Below is a small trained network, with its code and all its weights. Each question gives an input and a class and asks what happens when units are switched off, that is, made to give their printed mean instead of their output.

import numpy as np


def w(rows, s, z=0):
    codes = np.array(rows[::2]) - 128.0
    scale = np.full(codes.shape[1], s)
    scale[-1] = z or s
    return codes * scale


def norm(h):
    return h / np.sqrt((h * h).mean(-1, keepdims=True) + 1e-5)


def f(y):
    return y / 2 * (1 + np.tanh(0.7978845608 * (y + 0.044715 * y**3)))


def log_softmax(a):
    a = a - a.max(-1, keepdims=True)
    return a - np.log(np.exp(a).sum(-1, keepdims=True))


def net(x, mask):
    res = np.array(x, float).reshape(1, 4) / 4 @ E
    u = 0
    for l in range(2):
        y = f(norm(res) @ A[l][:, :-1].T + A[l][:, -1])
        res = res + np.where(mask[u : u + 4], y, B[l][:, -1]) @ B[l][:, :-1]
        u += 4
    return log_softmax(norm(res)[-1] @ U[:, :-1].T + U[:, -1])


A, B = {}, {}
E = w([
[246,134,237,131,56,147,138,128,144,123],'x0',
[88,120,170,194,87,114,130,41,60,150],'x1',
[84,136,148,106,73,143,69,123,192,139],'x2',
[139,50,73,79,79,253,119,115,67,171],'x3',
],0.0054)
A[0] = w([
[71,131,175,203,100,60,112,60,61,186,16],'0.n1',
[78,193,153,97,72,150,2,87,199,165,8],'0.n2',
[60,139,151,223,44,175,235,43,74,174,69],'0.n3',
[198,139,128,161,200,98,233,93,41,100,1],'0.n4',
],0.0048,0.0032)
B[0] = w([
[177,165,49,116,117,94,233,141,167,140,216],'0.n1',
[144,205,123,176,127,234,169,84,142,9,195],'0.n2',
[177,122,114,139,150,120,96,208,170,130,252],'0.n3',
[115,148,129,91,127,174,110,126,116,46,181],'0.n4',
],0.012,0.0023)
A[1] = w([
[190,142,254,103,41,97,168,117,93,114,7],'1.n1',
[28,218,84,113,106,77,93,91,49,165,53],'1.n2',
[88,117,189,167,112,5,176,96,159,43,88],'1.n3',
[128,114,118,179,149,166,161,170,23,17,80],'1.n4',
],0.0068,0.002)
B[1] = w([
[5,161,58,174,227,129,212,113,131,198,214],'1.n1',
[85,170,246,209,237,195,139,99,106,193,161],'1.n2',
[155,27,123,55,67,180,2,114,75,143,252],'1.n3',
[66,184,198,144,14,165,75,55,245,76,190],'1.n4',
],0.0086,0.0042)
U = w([
[92,187,133,153,97,185,125,87,156,9,74],'0',
[39,157,143,177,240,118,195,119,111,229,74],'1',
[160,2,142,90,55,108,29,108,54,206,255],'2',
[197,127,68,115,162,75,178,251,172,98,188],'3',
[128,174,129,106,109,95,148,133,86,99,77],'4',
],0.0096,0.002)

Each question gives the input, the list of numbers given to net, and the class t.
The units are the neurons (one row each of A and B). Each row of codes is followed by its name. A weight is (code - 128) times the scale printed after its matrix; where a second scale follows, it is the last column's (A, B and U).
mask holds one flag per neuron, layer by layer. A switched-off neuron (its flag False) gives its mean, the last column of its row in B, instead of its output. The means were averaged over made-up inputs and are rounded, as every weight is.
A unit's drop is (log p(t) with every unit on - log p(t) with that unit switched off) / (log p(t) with every unit on - log p(t) with every unit switched off).
The circuit of an input: a set's keep is (log p(t) with only the set's units on - log p(t) with every unit switched off) / (log p(t) with every unit on - log p(t) with every unit switched off). Starting from all 8 units, units are removed one at a time, each time the one whose removal leaves the highest keep (on an exact tie, the one counted first), for as long as the keep stays at least 0.8.
circuit, biggest first: the units of the circuit, biggest drop first
unit that matters most: the unit with the biggest drop
top k neurons: the k neurons with the biggest drops, biggest first
top k neurons in layer l: the k neurons of layer l with the biggest drops, biggest first
input [3,4,7,3], class 0: circuit, biggest first	(0.n2)
input [4,8,3,1], class 3: circuit, biggest first	(0.n3 0.n1)
input [-6,4,-7,-7], class 0: top 2 neurons	(0.n4 1.n4)
input [8,-1,6,-7], class 1: top 2 neurons	(1.n1 1.n4)
input [-8,-5,5,1], class 1: top 2 neurons	(1.n2 0.n3)
input [6,5,2,-7], class 2: top 2 neurons	(1.n3 1.n2)
input [8,0,7,7], class 1: circuit, biggest first	(1.n1 1.n3)
input [8,-7,-7,-3], class 1: circuit, biggest first	(1.n1 0.n3)
input [6,-6,-5,0], class 1: top 2 neurons in layer 0	(0.n3 0.n2)
input [-5,-7,0,-8], class 2: top 2 neurons in layer 1	(1.n3 1.n1)
input [8,-8,5,2], class 1: circuit, biggest first	(1.n1 0.n3 1.n3)
input [-6,-6,3,6], class 1: top 2 neurons	(1.n3 0.n3)
input [-8,-7,5,-5], class 1: top 2 neurons in layer 0	(0.n3 0.n1)
input [-3,6,2,-4], class 3: circuit, biggest first	(0.n1)
input [6,8,-7,2], class 3: top 4 neurons	(0.n3 0.n1 0.n2 1.n3)
input [-6,0,-6,-5], class 0: top 3 neurons	(0.n4 1.n4 1.n1)
input [4,6,-4,-6], class 2: top 2 neurons	(1.n3 0.n2)
input [1,-7,-6,-8], class 2: top 2 neurons in layer 1	(1.n3 1.n1)
input [-5,7,-5,3], class 3: top 3 neurons	(0.n3 0.n1 0.n2)
input [1,1,-4,4], class 0: unit that matters most	1.n4
input [1,-6,1,-8], class 2: circuit, biggest first	(1.n3 0.n3)
input [-7,6,-8,3], class 0: top 3 neurons	(1.n4 0.n4 0.n3)
input [-5,8,-1,-6], class 3: circuit, biggest first	(0.n1 0.n3)
input [2,5,4,1], class 3: top 2 neurons	(0.n3 0.n1)
input [7,4,-1,-7], class 1: top 2 neurons	(1.n1 1.n4)
input [-4,6,2,-7], class 2: top 2 neurons	(1.n3 1.n1)
input [8,6,3,8], class 1: top 2 neurons	(1.n1 1.n3)
input [8,5,-5,5], class 1: circuit, biggest first	(1.n1)
input [8,2,-7,4], class 1: top 2 neurons	(1.n1 0.n2)
input [2,8,7,7], class 3: top 2 neurons in layer 1	(1.n3 1.n4)
